34	-31	-14	23	12	-9	-2	-39
-18	-45	-15	-26	-36	-62	-6	46
11	28	-42	20	36	16	-22	-35
28	17	-31	25	39	-2	-10	-35
30	-24	-2	20	9	-1	4	-39
9	45	0	19	43	61	-12	-50
14	-19	0	9	4	-4	-3	-29
-19	-32	-19	-27	-16	-36	-22	28
The entry directly above the largest entry: -1
The entry just right of 61 is -12
The bottom-left entry -> -19
What is the entry just left of the smallest entry?
Answer: -36
What is the second largest entry?
Answer: 46
The top-right entry: -39
What is the first entry on the main diagonal?
Answer: 34
The entry directly below the largest entry is -4
The last entry, reading row by row is 28
The entry directly above -6 -> -2
What is the second-last entry, reading row by row?
Answer: -22
The entry directly above -16: 4
The minimum: -62
What is the entry just right of 11?
Answer: 28
The smallest entry in the last column is -50
What is the entry just right of 12?
Answer: -9
What is the entry just right of the smallest entry?
Answer: -6
The 5th entry, reading row by row is 12
The fourth entry in reading order: 23
The entry just left of -24 -> 30
The bottom entry of the column that holds the largest entry: -36
What is the second entry, reading row by row?
Answer: -31
What is the third largest entry?
Answer: 45

[[ 58  21 -23 -13  -8  16]
 [  8   3 -56 -27  -4 -25]
 [ 58 -14 -19 -14   3  27]
 [ -4  37 -23 -31  -1 -41]
 [-17  22  22 -17  10 -48]
 [ 33 -21 -32 -27  11 -10]
 [-23  -9  42  -1  24  -8]
 [-14 -35 -25  35 -25   3]
 [  5  23  19 -13   9 -15]
 [-34  27 -15  -1 -17 -29]]
The entry directly below 11: 24
The first entry in reading order: 58
The bottom entry of the column that holds the smallest entry: -15
Give the entry directly above -56.
A: -23
The entry in the top-right corner is 16
The third smallest entry is -41
Give the entry just right of the smallest entry.
A: -27
The third-last entry, reading row by row -> -1
Give the largest entry in the last column.
A: 27
The first entry in the row that holds the smallest entry: 8
The second entry, reading row by row -> 21
Give the entry just left of 16.
A: -8
Give the entry directly below -56.
A: -19
Give the entry in the bottom-right corner.
A: -29
The third entry on the diagonal from the top-right corner is -14
Give the smallest entry in the last column.
A: -48
The 2nd entry from the end, reading row by row is -17
Give the entry in the bottom-left corner.
A: -34
The second entry on the main diagonal -> 3
The entry just left of -9: -23
Give the entry directly above 19.
A: -25
The 5th-last entry, reading row by row: 27
